Below is a small trained network, with its code and all its weights. Each question gives an input and a class and asks what happens when units are switched off, that is, made to give their printed mean instead of their output.

import numpy as np


def w(rows, s, z=0):
    codes = np.array(rows[::2]) - 128.0
    scale = np.full(codes.shape[1], s)
    scale[-1] = z or s
    return codes * scale


def norm(h):
    return h / np.sqrt((h * h).mean(-1, keepdims=True) + 1e-5)


def f(y):
    return np.maximum(y, 0)


def log_softmax(a):
    a = a - a.max(-1, keepdims=True)
    return a - np.log(np.exp(a).sum(-1, keepdims=True))


def net(x, mask):
    res = np.array(x, float).reshape(1, 8) / 4 @ E
    u = 0
    for l in range(2):
        y = f(norm(res) @ A[l][:, :-1].T + A[l][:, -1])
        res = res + np.where(mask[u : u + 14], y, B[l][:, -1]) @ B[l][:, :-1]
        u += 14
    return log_softmax(norm(res)[-1] @ U[:, :-1].T + U[:, -1])


A, B = {}, {}
E = w([
[128,129,127,128,128,128],'x0',
[93,139,97,4,125,89],'x1',
[129,127,130,127,126,127],'x2',
[128,129,124,130,129,123],'x3',
[94,45,71,136,77,164],'x4',
[191,161,86,108,118,181],'x5',
[129,128,125,129,130,128],'x6',
[128,128,130,127,129,131],'x7',
],0.0034)
A[0] = w([
[114,49,61,127,133,164,43],'0.n0',
[198,139,63,66,126,130,91],'0.n1',
[43,53,170,174,110,79,63],'0.n2',
[139,179,71,81,84,128,113],'0.n3',
[255,129,98,166,114,176,106],'0.n4',
[213,212,152,108,196,135,39],'0.n5',
[107,43,93,118,107,155,49],'0.n6',
[99,156,112,56,92,115,160],'0.n7',
[132,172,186,127,205,82,102],'0.n8',
[82,124,150,123,139,129,61],'0.n9',
[193,146,150,239,72,179,101],'0.n10',
[153,60,72,106,103,196,23],'0.n11',
[234,126,46,105,83,169,3],'0.n12',
[124,56,97,144,107,179,65],'0.n13',
],0.0046,0.002)
B[0] = w([
[171,170,122,148,70,78,202],'0.n0',
[35,114,185,134,163,169,197],'0.n1',
[45,196,188,104,150,193,236],'0.n2',
[133,67,150,117,175,160,194],'0.n3',
[23,140,218,126,173,179,218],'0.n4',
[138,184,113,155,23,71,198],'0.n5',
[179,171,119,136,94,82,204],'0.n6',
[199,77,106,154,160,163,220],'0.n7',
[104,117,58,161,67,136,204],'0.n8',
[109,121,143,140,128,144,142],'0.n9',
[180,64,60,59,170,132,255],'0.n10',
[140,184,122,137,68,51,200],'0.n11',
[3,161,222,132,135,159,198],'0.n12',
[180,171,110,174,96,92,206],'0.n13',
],0.0044,0.0032)
A[1] = w([
[116,105,87,137,75,85,138],'1.n0',
[207,180,129,138,131,44,74],'1.n1',
[85,139,144,42,116,99,165],'1.n2',
[201,215,158,134,83,90,127],'1.n3',
[219,71,142,183,187,174,76],'1.n4',
[166,179,126,145,25,52,69],'1.n5',
[95,114,157,232,124,151,208],'1.n6',
[170,77,96,50,169,97,60],'1.n7',
[136,133,2,140,98,174,132],'1.n8',
[121,68,132,56,127,119,126],'1.n9',
[143,39,160,111,205,164,121],'1.n10',
[137,118,92,149,57,96,63],'1.n11',
[45,114,153,151,158,70,6],'1.n12',
[115,194,170,140,199,70,138],'1.n13',
],0.0045,0.0021)
B[1] = w([
[167,173,150,136,117,112,179],'1.n0',
[106,99,110,144,84,129,164],'1.n1',
[159,117,137,191,158,147,215],'1.n2',
[107,62,120,133,60,76,192],'1.n3',
[133,78,83,69,186,100,177],'1.n4',
[156,117,113,168,68,120,209],'1.n5',
[149,146,112,39,156,105,254],'1.n6',
[176,69,104,155,198,125,158],'1.n7',
[95,165,206,140,134,61,171],'1.n8',
[192,137,109,185,181,126,171],'1.n9',
[178,131,93,188,109,47,181],'1.n10',
[135,143,127,132,109,107,170],'1.n11',
[127,188,157,73,124,253,161],'1.n12',
[106,92,101,134,87,172,182],'1.n13',
],0.0048,0.0039)
U = w([
[143,134,116,160,2,67,254],'0',
[186,72,89,126,225,112,96],'1',
[46,161,186,111,140,201,56],'2',
],0.011,0.0006)

Each question gives the input, the list of numbers given to net, and the class t.
The units are the neurons (one row each of A and B). Each row of codes is followed by its name. A weight is (code - 128) times the scale printed after its matrix; where a second scale follows, it is the last column's (A, B and U).
mask holds one flag per neuron, layer by layer. A switched-off neuron (its flag False) gives its mean, the last column of its row in B, instead of its output. The means were averaged over made-up inputs and are rounded, as every weight is.
A unit's drop is (log p(t) with every unit on - log p(t) with that unit switched off) / (log p(t) with every unit on - log p(t) with every unit switched off).
The circuit of an input: a set's keep is (log p(t) with only the set's units on - log p(t) with every unit switched off) / (log p(t) with every unit on - log p(t) with every unit switched off). Starting from the 12 units with the biggest drops (on a tie, the unit counted first), units are removed one at a time, each time the one whose removal leaves the highest keep (on an exact tie, the one counted first), for as long as the keep stays at least 0.8.
circuit, biggest first: the units of the circuit, biggest drop first
unit that matters most: the unit with the biggest drop
top k neurons: the k neurons with the biggest drops, biggest first
k most important neurons of layer l: the k neurons of layer l with the biggest drops, biggest first
drop when u is switched off: that unit's drop, to one decimal
input [-4,-8,-5,4,6,1,2,1], class 1: circuit, biggest first => [0.n10 1.n4]
input [4,-2,-3,4,-7,6,3,0], class 0: top 3 neurons => [0.n5 0.n2 1.n3]
input [-4,-7,-3,-4,-5,1,-6,-4], class 1: unit that matters most => 0.n10
input [-2,5,8,-2,-2,6,1,-8], class 2: top 3 neurons => [0.n12 0.n10 0.n1]
input [-6,-7,3,8,6,-8,-3,4], class 2: circuit, biggest first => [0.n2 1.n12]
input [4,4,6,3,4,5,8,-1], class 2: 3 most important neurons of layer 0 => [0.n1 0.n12 0.n10]
input [8,3,7,7,0,-3,2,-5], class 1: top 2 neurons => [0.n7 0.n12]
input [4,-5,-1,-4,1,-5,1,4], class 1: top 3 neurons => [0.n10 0.n12 0.n4]
input [8,-4,7,-8,1,8,2,0], class 2: top 2 neurons => [0.n12 0.n4]
input [1,6,-4,-6,4,-5,-7,-2], class 1: 3 most important neurons of layer 0 => [0.n7 0.n12 0.n4]
input [4,-3,-2,0,2,-1,6,8], class 1: top 2 neurons => [0.n10 0.n5]
input [-2,2,-3,-2,6,-7,-6,-5], class 2: top 2 neurons => [0.n2 0.n5]
input [-1,3,4,-2,-8,8,-6,8], class 0: top 2 neurons => [0.n5 0.n2]
input [-4,-3,-6,2,4,-8,7,-3], class 2: circuit, biggest first => [0.n2]
input [-8,0,-7,-5,-5,8,-5,-2], class 2: top 2 neurons => [0.n4 0.n1]
input [6,-8,8,5,1,-4,4,4], class 1: drop when 0.n10 is switched off => 0.1
input [4,8,1,5,-1,6,5,-5], class 1: drop when 0.n2 is switched off => 0.1
input [-8,6,7,-4,-1,-5,3,0], class 1: drop when 0.n7 is switched off => 0.2
input [7,4,-4,2,-8,-6,-2,5], class 0: drop when 0.n4 is switched off => 0.1
input [-4,-2,-6,-7,-8,5,-5,-5], class 0: circuit, biggest first => [0.n5]
